Below are the code and all the weights of a small trained network. Each question names an input and a class and asks about switching units off, where a switched-off unit gives its printed mean instead of its output.

import numpy as np


def w(rows, s, z=0):
    codes = np.array(rows[::2]) - 128.0
    scale = np.full(codes.shape[1], s)
    scale[-1] = z or s
    return codes * scale


def norm(h):
    return h / np.sqrt((h * h).mean(-1, keepdims=True) + 1e-5)


def f(y):
    return np.maximum(y, 0)


def log_softmax(a):
    a = a - a.max(-1, keepdims=True)
    return a - np.log(np.exp(a).sum(-1, keepdims=True))


def net(x, mask):
    res = np.array(x, float).reshape(1, 4) / 4 @ E
    u = 0
    for l in range(2):
        y = f(norm(res) @ A[l][:, :-1].T + A[l][:, -1])
        res = res + np.where(mask[u : u + 14], y, B[l][:, -1]) @ B[l][:, :-1]
        u += 14
    return log_softmax(norm(res)[-1] @ U[:, :-1].T + U[:, -1])


A, B = {}, {}
E = w([
[89,178,92,187,90,230,193,211,76,106,187,100],'x0',
[109,245,129,101,144,155,8,36,129,38,206,167],'x1',
[89,51,245,215,169,254,112,185,123,100,104,119],'x2',
[92,108,145,141,134,114,154,93,142,142,167,192],'x3',
],0.0082)
A[0] = w([
[77,140,153,120,116,119,1,126,97,52,114,182,120],'L0N0',
[114,178,72,129,70,140,188,142,98,117,157,132,122],'L0N1',
[104,122,128,134,142,121,114,111,140,131,126,151,104],'L0N2',
[148,164,76,95,125,122,77,95,138,104,181,133,181],'L0N3',
[111,134,167,131,107,188,124,128,155,115,109,143,2],'L0N4',
[144,102,92,107,135,143,97,143,130,160,135,102,67],'L0N5',
[155,96,207,153,139,104,106,134,180,70,91,141,150],'L0N6',
[119,49,103,175,147,137,128,183,166,114,101,154,151],'L0N7',
[96,121,140,181,140,153,124,158,138,109,161,92,52],'L0N8',
[106,125,154,126,136,206,124,146,109,169,157,128,88],'L0N9',
[114,92,170,144,145,143,75,132,135,137,104,131,112],'L0N10',
[117,110,117,115,118,107,182,115,121,177,127,93,117],'L0N11',
[127,87,124,188,64,118,141,95,127,79,100,160,75],'L0N12',
[119,112,105,93,129,83,101,86,135,148,71,145,195],'L0N13',
],0.0098,0.0038)
B[0] = w([
[167,221,137,29,172,112,109,100,88,245,179,164,249],'L0N0',
[194,109,220,138,172,81,147,136,193,158,204,86,226],'L0N1',
[194,116,62,109,147,146,149,148,146,125,131,128,150],'L0N2',
[102,135,157,209,97,226,176,148,117,98,151,120,254],'L0N3',
[160,161,31,63,177,123,137,137,107,65,80,150,164],'L0N4',
[54,43,146,162,150,118,137,72,154,137,108,157,142],'L0N5',
[122,151,105,163,199,147,149,134,188,185,171,90,215],'L0N6',
[117,115,82,157,35,165,69,97,174,166,83,75,216],'L0N7',
[86,109,86,78,100,66,140,46,82,132,99,226,186],'L0N8',
[132,127,92,94,67,108,138,89,55,81,59,150,194],'L0N9',
[204,102,226,164,128,104,97,181,220,170,208,113,194],'L0N10',
[187,39,120,113,255,123,96,147,89,169,135,135,189],'L0N11',
[136,153,155,118,147,158,166,176,146,164,76,63,141],'L0N12',
[49,94,95,96,53,166,122,142,68,75,29,187,224],'L0N13',
],0.0075,0.0083)
A[1] = w([
[102,67,126,99,192,49,161,107,65,62,69,130,41],'L1N0',
[158,120,161,112,177,102,98,175,153,168,135,95,250],'L1N1',
[100,146,104,128,102,145,31,112,56,41,133,190,73],'L1N2',
[137,69,60,97,89,117,142,173,88,118,108,132,188],'L1N3',
[137,201,154,145,157,115,96,81,213,82,239,80,82],'L1N4',
[134,131,143,129,101,136,158,192,165,175,129,156,80],'L1N5',
[150,121,141,175,167,1,176,163,111,151,164,68,15],'L1N6',
[150,96,132,172,116,82,149,198,238,150,138,99,41],'L1N7',
[128,40,108,150,108,117,211,169,80,167,81,111,203],'L1N8',
[121,77,116,139,74,127,111,183,102,198,88,161,158],'L1N9',
[131,111,108,69,217,24,109,102,131,189,83,158,35],'L1N10',
[151,163,128,130,94,215,115,112,122,111,103,129,194],'L1N11',
[79,109,102,144,122,143,147,155,98,117,77,180,7],'L1N12',
[76,254,123,105,153,182,159,113,40,78,124,198,141],'L1N13',
],0.0093,0.0024)
B[1] = w([
[164,103,185,186,27,141,183,166,119,76,97,98,156],'L1N0',
[79,161,78,71,126,154,131,62,112,149,214,195,192],'L1N1',
[73,28,105,104,165,162,22,98,171,181,103,114,185],'L1N2',
[147,109,165,192,159,179,187,128,132,127,170,198,185],'L1N3',
[190,115,182,245,71,42,215,254,46,37,111,180,198],'L1N4',
[84,104,96,57,80,145,108,89,127,118,137,83,161],'L1N5',
[109,201,147,84,196,186,8,78,160,251,102,169,169],'L1N6',
[54,34,43,35,140,139,87,66,175,108,39,102,193],'L1N7',
[153,248,166,106,131,94,127,134,105,118,214,159,228],'L1N8',
[156,144,156,186,124,85,126,144,90,5,80,115,202],'L1N9',
[120,158,129,209,121,149,121,186,118,92,148,54,182],'L1N10',
[113,112,131,138,116,48,155,116,159,149,178,169,182],'L1N11',
[150,246,135,126,108,65,174,202,87,112,146,93,155],'L1N12',
[98,41,77,99,126,137,128,111,196,129,24,28,246],'L1N13',
],0.0077,0.013)
U = w([
[164,173,170,254,37,80,241,214,14,35,128,139,168],'0',
[55,35,61,95,105,162,73,82,214,160,39,68,3],'1',
[167,228,143,88,241,149,102,121,111,248,248,176,194],'2',
],0.0095,0.00036)

Each question gives the input, the list of numbers given to net, and the class t.
The units are the neurons (one row each of A and B). Each row of codes is followed by its name. A weight is (code - 128) times the scale printed after its matrix; where a second scale follows, it is the last column's (A, B and U).
mask holds one flag per neuron, layer by layer. A switched-off neuron (its flag False) gives its mean, the last column of its row in B, instead of its output. The means were averaged over made-up inputs and are rounded, as every weight is.
A unit's drop is (log p(t) with every unit on - log p(t) with that unit switched off) / (log p(t) with every unit on - log p(t) with every unit switched off).
The circuit of an input: a set's keep is (log p(t) with only the set's units on - log p(t) with every unit switched off) / (log p(t) with every unit on - log p(t) with every unit switched off). Starting from the 12 units with the biggest drops (on a tie, the unit counted first), units are removed one at a time, each time the one whose removal leaves the highest keep (on an exact tie, the one counted first), for as long as the keep stays at least 0.8.
units of the circuit, in order: the units of the circuit, biggest drop first
top k neurons: the k neurons with the biggest drops, biggest first
k most important neurons of layer l: the k neurons of layer l with the biggest drops, biggest first
drop of u: that unit's drop, to one decimal
input [-4,1,2,-1], class 2: units of the circuit, in order : [L0N0]
input [0,8,-3,-7], class 1: top 2 neurons : [L1N13 L0N10]
input [3,-3,0,4], class 2: top 3 neurons : [L0N13 L0N1 L1N8]
input [8,0,-8,1], class 2: top 2 neurons : [L1N6 L0N1]
input [0,-4,-8,-8], class 0: 3 most important neurons of layer 0 : [L0N13 L0N10 L0N6]
input [3,5,-7,6], class 0: top 2 neurons : [L1N4 L0N1]
input [0,5,0,5], class 1: top 3 neurons : [L0N1 L1N13 L0N10]
input [-6,1,5,5], class 2: top 3 neurons : [L0N0 L1N13 L1N1]
input [4,8,0,-1], class 0: top 2 neurons : [L1N4 L0N13]
input [0,0,-3,3], class 0: top 2 neurons : [L0N13 L0N0]
input [6,1,5,0], class 1: top 2 neurons : [L1N2 L1N13]
input [6,-5,0,7], class 2: 3 most important neurons of layer 1 : [L1N8 L1N6 L1N4]
input [1,8,6,6], class 1: top 4 neurons : [L1N13 L0N1 L1N8 L0N9]
input [5,-8,-3,2], class 2: top neuron : [L1N8]
input [8,-2,0,1], class 2: top 2 neurons : [L0N1 L0N13]
input [-6,5,8,4], class 2: drop of L0N0 : 0.2
input [-3,4,-6,4], class 1: drop of L1N0 : 0.0
input [6,-1,-8,4], class 2: drop of L1N6 : 1.9
input [-7,-7,-2,5], class 0: drop of L0N13 : 0.6
input [2,8,-3,7], class 0: units of the circuit, in order : [L1N4]
